Below is a small trained network, with its code and all its weights. Each question gives an input and a class and asks what happens when units are switched off, that is, made to give their printed mean instead of their output.

import numpy as np


def w(rows, s, z=0):
    codes = np.array(rows[::2]) - 128.0
    scale = np.full(codes.shape[1], s)
    scale[-1] = z or s
    return codes * scale


def f(y):
    return np.maximum(y, 0)


def log_softmax(a):
    a = a - a.max(-1, keepdims=True)
    return a - np.log(np.exp(a).sum(-1, keepdims=True))


def net(x, mask):
    res = np.array(x, float).reshape(1, 8) / 4 @ E
    y = f(res @ A[0][:, :-1].T + A[0][:, -1])
    res = res + np.where(mask, y, B[0][:, -1]) @ B[0][:, :-1]
    return log_softmax(res[-1] @ U[:, :-1].T + U[:, -1])


A, B = {}, {}
E = w([
[123,129,138,103,145,139,125,139],'x0',
[79,105,13,108,148,191,29,232],'x1',
[112,92,160,120,147,175,104,154],'x2',
[132,113,137,138,129,143,108,120],'x3',
[23,91,101,134,76,184,193,13],'x4',
[134,137,114,136,116,108,138,120],'x5',
[2,165,209,139,91,75,2,160],'x6',
[82,94,83,181,247,49,168,80],'x7',
],0.0087)
A[0] = w([
[224,103,78,162,137,205,158,111,1],'n0',
[22,173,194,162,70,66,47,143,30],'n1',
[151,187,111,153,204,103,137,174,129],'n2',
[114,71,81,165,158,88,99,126,160],'n3',
[164,128,228,159,89,132,141,76,111],'n4',
[155,148,188,91,183,98,136,86,231],'n5',
[92,169,183,190,110,130,111,175,177],'n6',
[187,177,141,76,2,173,85,131,104],'n7',
[115,134,15,100,117,157,57,147,110],'n8',
[192,156,136,84,33,200,90,138,33],'n9',
[17,122,108,123,55,195,183,81,18],'n10',
[222,160,184,171,156,87,93,227,47],'n11',
],0.0092,0.0065)
B[0] = w([
[203,167,140,21,187,82,136,180,221],'n0',
[255,132,147,67,189,82,115,152,255],'n1',
[122,146,145,167,173,206,105,75,213],'n2',
[79,111,143,138,165,156,124,147,209],'n3',
[135,153,158,140,75,125,162,194,218],'n4',
[89,90,163,150,102,144,189,165,240],'n5',
[125,77,106,134,105,124,90,194,213],'n6',
[61,117,132,182,219,119,143,104,240],'n7',
[97,206,253,114,21,122,158,175,228],'n8',
[86,119,135,183,211,64,82,131,209],'n9',
[190,145,130,131,130,187,23,61,231],'n10',
[160,136,112,159,40,186,28,22,235],'n11',
],0.0098,0.009)
U = w([
[243,127,85,2,185,78,127,215,20],'0',
[129,123,112,109,64,178,70,22,85],'1',
[8,107,126,177,232,77,134,141,126],'2',
[105,111,148,109,114,163,142,183,254],'3',
[78,176,192,111,26,158,187,231,22],'4',
],0.0085,0.0073)

Each question gives the input, the list of numbers given to net, and the class t.
The units are the neurons (one row each of A and B). Each row of codes is followed by its name. A weight is (code - 128) times the scale printed after its matrix; where a second scale follows, it is the last column's (A, B and U).
mask holds one flag per neuron, in row order. A switched-off neuron (its flag False) gives its mean, the last column of its row in B, instead of its output. The means were averaged over made-up inputs and are rounded, as every weight is.
A unit's drop is (log p(t) with every unit on - log p(t) with that unit switched off) / (log p(t) with every unit on - log p(t) with every unit switched off).
The circuit of an input: a set's keep is (log p(t) with only the set's units on - log p(t) with every unit switched off) / (log p(t) with every unit on - log p(t) with every unit switched off). Starting from all 12 units, units are removed one at a time, each time the one whose removal leaves the highest keep (on an exact tie, the one counted first), for as long as the keep stays at least 0.8.
units of the circuit, in order: the units of the circuit, biggest drop first
top k neurons: the k neurons with the biggest drops, biggest first
drop of u: that unit's drop, to one decimal
input [-2,3,-8,8,0,0,-4,-8], class 2: units of the circuit, in order	[n7]
input [-4,-2,-2,1,4,5,-5,-8], class 2: units of the circuit, in order	[n7, n9]
input [0,-3,-7,6,5,4,-8,8], class 0: top 3 neurons	[n0, n7, n9]
input [-1,-7,-2,-3,-5,-4,-2,-2], class 4: top 2 neurons	[n4, n5]
input [7,-8,6,-1,5,8,7,-8], class 2: top 4 neurons	[n7, n9, n0, n8]
input [3,-1,7,-6,6,3,0,6], class 1: top 2 neurons	[n10, n7]
input [-5,1,-6,-1,-1,6,-1,2], class 2: units of the circuit, in order	[n11, n1]
input [7,-8,0,7,6,3,-5,4], class 4: top 2 neurons	[n4, n5]
input [8,-6,0,-6,-7,0,3,3], class 1: top 3 neurons	[n11, n8, n2]
input [-3,7,-6,-6,-6,-8,5,6], class 4: top 2 neurons	[n8, n10]
input [-4,6,-3,-4,5,5,2,1], class 4: top 2 neurons	[n8, n11]
input [6,-6,-8,-2,3,5,7,-6], class 0: top 2 neurons	[n1, n8]
input [-8,-8,6,1,-7,5,7,4], class 4: top 2 neurons	[n5, n4]
input [-8,7,8,5,1,-8,5,3], class 4: units of the circuit, in order	[n8]
input [-2,-1,0,-5,4,-3,-8,8], class 0: top 3 neurons	[n0, n7, n9]
input [-7,5,-3,3,5,-2,-7,2], class 0: top 2 neurons	[n0, n11]
input [-6,7,4,-6,1,0,7,-4], class 0: top 2 neurons	[n1, n5]
input [-7,-3,-7,8,3,1,4,3], class 3: top 3 neurons	[n0, n7, n11]
input [3,7,4,-6,-1,-8,5,-1], class 4: top 2 neurons	[n8, n0]
input [1,5,7,5,7,-1,-1,-8], class 2: units of the circuit, in order	[n9]
input [8,-3,0,-1,2,-2,7,1], class 0: drop of n1	0.8
input [7,5,8,6,5,5,7,6], class 0: drop of n7	0.1
input [6,-5,5,5,-5,-6,-4,-8], class 2: drop of n9	0.5
input [6,-4,4,-6,-8,7,2,7], class 1: drop of n11	0.9
